Here is a tiny trained network, its code and every weight. The questions are about switching its units off for an input and a target symbol, where a switched-off unit gives its printed mean instead of its output.

import numpy as np


def w(rows, s, z=0):
    codes = np.array(rows[::2]) - 128.0
    scale = np.full(codes.shape[1], s)
    scale[-1] = z or s
    return codes * scale


def f(y):
    return y / 2 * (1 + np.tanh(0.7978845608 * (y + 0.044715 * y**3)))


def softmax(a):
    e = np.exp(a - a.max(-1, keepdims=True))
    return e / e.sum(-1, keepdims=True)


def log_softmax(a):
    a = a - a.max(-1, keepdims=True)
    return a - np.log(np.exp(a).sum(-1, keepdims=True))


def net(x, mask):
    ids = ['αεθλξπστφω'.index(c) for c in x.split()]
    T = len(ids)
    res = E[ids] + P[:T]
    r = res
    for j in range(3):
        rows = slice(3 * j, 3 * j + 3)
        q, k, v = (r @ M[0][rows].T for M in (Q, K, V))
        z = softmax(np.where(np.tri(T) > 0, q @ k.T / 3**0.5, -1e9)) @ v
        o = O[0][rows]
        res = res + np.where(mask[j], z, o[:, -1]) @ o[:, :-1]
    y = f(res @ A[0][:, :-1].T + A[0][:, -1])
    res = res + np.where(mask[3:7], y, B[0][:, -1]) @ B[0][:, :-1]
    return log_softmax(res[-1] @ U[:, :-1].T + U[:, -1])


Q, K, V, O, A, B = {}, {}, {}, {}, {}, {}
E = w([
[144,95,125],'α',
[102,156,132],'ε',
[178,51,188],'θ',
[163,26,94],'λ',
[3,126,137],'ξ',
[224,72,96],'π',
[127,119,149],'σ',
[154,196,178],'τ',
[154,175,101],'φ',
[123,131,217],'ω',
],0.021)
P = w([
[92,255,174],'0',
[110,214,145],'1',
[123,212,131],'2',
[120,234,131],'3',
[118,227,143],'4',
[123,237,133],'5',
[111,235,147],'6',
[111,251,132],'7',
],0.0031)
Q[0] = w([
[135,204,111],'head 1',
[108,150,147],'head 1',
[129,122,182],'head 1',
[136,84,82],'head 2',
[134,82,123],'head 2',
[160,198,123],'head 2',
[138,186,100],'head 3',
[159,87,113],'head 3',
[155,134,5],'head 3',
],0.022)
K[0] = w([
[231,198,108],'head 1',
[144,205,164],'head 1',
[158,244,160],'head 1',
[230,61,94],'head 2',
[195,34,198],'head 2',
[79,207,99],'head 2',
[149,245,97],'head 3',
[150,93,83],'head 3',
[226,139,56],'head 3',
],0.012)
V[0] = w([
[52,140,109],'head 1',
[46,254,170],'head 1',
[189,156,84],'head 1',
[41,29,233],'head 2',
[185,189,143],'head 2',
[221,101,220],'head 2',
[13,180,149],'head 3',
[59,121,238],'head 3',
[48,186,211],'head 3',
],0.007)
O[0] = w([
[100,254,119,100],'head 1',
[134,143,170,253],'head 1',
[138,90,129,146],'head 1',
[154,20,105,139],'head 2',
[104,146,106,169],'head 2',
[102,229,169,166],'head 2',
[163,159,77,174],'head 3',
[105,210,236,196],'head 3',
[86,157,89,219],'head 3',
],0.0055,0.0065)
A[0] = w([
[232,96,146,56],'neuron 1',
[11,235,9,144],'neuron 2',
[171,194,207,107],'neuron 3',
[255,237,140,4],'neuron 4',
],0.0096,0.0041)
B[0] = w([
[152,228,219,150],'neuron 1',
[196,153,113,200],'neuron 2',
[42,100,106,246],'neuron 3',
[126,1,56,228],'neuron 4',
],0.0091,0.012)
U = w([
[147,123,138,175],'α',
[192,144,42,124],'ε',
[122,234,122,223],'θ',
[200,132,150,137],'λ',
[135,111,215,108],'ξ',
[65,59,66,113],'π',
[111,167,143,162],'σ',
[49,152,175,3],'τ',
[175,9,137,84],'φ',
[152,136,122,147],'ω',
],0.013,0.0051)

Each question gives the input, a string of symbols that net reads in full, and the target symbol t.
The units are the heads (3 rows each of Q, K, V and O) and the neurons (one row each of A and B). Each row of codes is followed by its name. A weight is (code - 128) times the scale printed after its matrix; where a second scale follows, it is the last column's (O, A, B and U).
mask holds one flag per unit, heads first, then neurons. A switched-off unit (its flag False) gives its mean, the last column of its rows in O or B, instead of its output. The means were averaged over made-up inputs and are rounded, as every weight is.
A unit's drop is (log p(t) with every unit on - log p(t) with that unit switched off) / (log p(t) with every unit on - log p(t) with every unit switched off).
The circuit of an input: a set's keep is (log p(t) with only the set's units on - log p(t) with every unit switched off) / (log p(t) with every unit on - log p(t) with every unit switched off). Starting from all 7 units, units are removed one at a time, each time the one whose removal leaves the highest keep (on an exact tie, the one counted first), for as long as the keep stays at least 0.8.
units of the circuit, in order: the units of the circuit, biggest drop first
most important unit: the unit with the biggest drop
k most important neurons: the k neurons with the biggest drops, biggest first
which heads matter: for each layer, one digit per head in row order, 1 if its drop is at least 0.15 and else 0, layers parted by /
drop when u is switched off: that unit's drop, to one decimal
input π λ ω, target τ: units of the circuit, in order : head 3; neuron 3; neuron 2
input ξ τ τ φ θ, target π: 3 most important neurons : neuron 4; neuron 3; neuron 2
input θ θ φ φ π, target λ: 3 most important neurons : neuron 1; neuron 4; neuron 3
input τ τ ω, target τ: most important unit : neuron 3
input τ α τ φ σ ξ, target θ: which heads matter : 001
input φ α φ, target ε: 2 most important neurons : neuron 2; neuron 3
input τ α τ π, target λ: 3 most important neurons : neuron 1; neuron 3; neuron 4
input π λ τ ω ξ λ φ θ, target π: drop when neuron 3 is switched off : 0.4
input φ τ φ τ, target π: drop when neuron 1 is switched off : 0.1
input λ τ ε, target θ: drop when neuron 4 is switched off : 0.7
input τ λ π θ, target ξ: drop when neuron 4 is switched off : 0.3
input τ λ τ τ φ ε, target θ: 2 most important neurons : neuron 4; neuron 2
